Each row is followed by roughly how far along a hidden order it lies, from 0 to 15. A new part has a new order.
In the rows, 100 means zero.
[ 44 128  99 127  95 101 132 143  88 115 104  95 146  60  88 107 121 111
 104 107  95 106  87 105  36] : 9
[147  90  84  83 104  97  72  49  96  90 113 104  57 168 108  96  74  88
  89 103 105 129 122 105 140] : 5
[104  92  86  88 105 133  96  99 102  85  96 108  69 123  98 114  91  93
  88 112 109 123 128 112 110] : 4
[112 102 109  96 100 111 102  70 115  97  92  86  92 119 102  98  99  98
  95  85 106  99 105 100 110] : 0
[148 105 111 108 101  47  81  59 107 102 110  95  93 106 117  87  87  97
 109  84 102  88  90  95 154] : 7
[ 34 142 118 145  93  90 157 161 107 123  84  70 152  25  74 108 128 121
 111 110  97  50  71 103  23] : 15
[126  57  84  69 108 152  63  81 101  85  92 126  41 141 116 112  86  79
  88 106 105 160 137 101 152] : 12
[ 82 123  95 137  99  74 110 128  77 122 108 101 142  49  92 102  99 119
 110 108  83  74  63  99  60] : 8
[141 100 116  82  94  65  79  42 108  63 100  99  96 129 108  83  85  98
 104  79 104  90  96  93 130] : 6
[ 57 121 107 141  97 136 126 148 113 109  59  83 112  39  82 118 106 118
 103 114  85  95  82 101  39] : 9
[130  74 104  81 101 101  75  86 103  95 101 112  85 112 117  92  92  95
 100  91 101 109 108  92 141] : 6
[ 55 115  92 125  98 140 128 144  96 101  82  93 106  78  72 116  59 108
  97 121  99 102 103 117  46] : 9
[ 36 121  88 125 102 120 138 158 103 104 102  83  94  69  74 121 117 102
 100 114 112  81 105 118  53] : 9
[ 75  95 125 101  96 105 115  95 119 106  79  84 116  66 104  98 114 107
 111  80  98  84  74  86 103] : 1
[ 81 150 129 147  92  44 128 123 101 137  99  73 160  18  96  93 115 118
 121  88  84  40  42  89  69] : 15
[143  80  87  80 105 121  88 102  94  89 111 113  73 125 112 103  96  90
  91 105 108 121 108 105 128] : 5
[ 68  79  77  75 105 159 129 134 105  83  99  98  56 119  88 121 108  85
  87 115 120 121 143 116  84] : 11
[ 91  76  93  94 103 150  92 137 102  90  84 114  69  99  94 112  96  95
  86 116 101 135 117 104  93] : 4

[ 88  78  64  98 109 105 112  93 124 108  98  91 127  98  82  64 112] : 10
[133 102 100  82  90 106  89 103  58  90  95  94 129  92 106 125 112] : 15
[101  92 120 109 120 121 125 152 120 125  72 108 160  98 123  71 107] : 12
[ 42  78 105 103 108  90 121 106  86  88 102  78  86  99  80  95  84] : 3
[ 69 115 115  94 123 105 106 112 147 130 108  95 105 105 124  46 100] : 5
[ 75  71 121 112  98 117 133 146  59  66  89  90 140 104 110  75 122] : 9
[ 69 112 109  89  98  79  98  83  73  87 114  83  59  99  84 128  77] : 4
[127 116 103  93 133 100  92  96 131 119  64 108 127  91 119  88  91] : 15
[106  87  93  89  89  99 111 124  68  87  89  87 139  93  88 120  93] : 12
[108  97  94  82 101 103 100 108  69  90  85  83 133  99 116 105 102] : 11
[ 99  96 113 106 100 111 112 127  85  92  87  99 108 108 112  67 127] : 8
[ 56 114 127  97 101 104 116 138  48  60 119  92 103 121 140  50 153] : 4
[ 96  78 121 104 117 118 135 171 106 119  77 108 179  94 126  76 108] : 13
[ 85  75  96 103  96  97 121 112  48  58  96 103  88 109  96 105 125] : 8
[ 99  85 107 107 112 122 120 140 100 100  86 105 145 104 125  78 119] : 11
[ 81  74  76 105  82  91 117 116  15  65  98  76 112 101  86 118  83] : 7
[ 68  84 129  94 114 107 120 128  70  94  87  82 130  98 108  85 102] : 8
[131 135 117 107  80 104  76  80  61  79 116 107  34 121 129 103 127] : 5
[ 65  80  58  86  73  87  93  68   5  25 142  58  54 112  79 127  96] : 0
[ 96  97 100 105  86  95 108 107  60  74 107  86  68 108  88 134  78] : 5
[ 94 114 145  98 101 119  99 118  20  68 102  97  98 116 143 107 110] : 7
[ 80 108 121  86 134 112 108 134 125 136  78 102 177  91 130  71  83] : 15
[137 145 132  77 117  98  75  76 124 128  80 101  85  97 129 111 106] : 10
[109  80  71 101  73  99  79  75  19  43 110  84  77 116 111  94 120] : 8
[110  97 101 104  83  97 107 104  47  72  93  95  93 104  98 134  99] : 10
[104 127 133  86 111  87  98  90 102 121  91 102  82  98 105 119  82] : 8
[113  99 115  96  97 103 119 137  81 101  87 106 116 104 103  98 126] : 11
[ 41 101 105 112  92  97 116 102  95  73 126  75  68 103  71 113  72] : 0
[ 73  73 115  99 101  88 135 137  61  89  78  84 125  87  58 159  48] : 9
[125  90  68  96 102 105  98 109 104 106  87  97 121 102 106  75 122] : 14
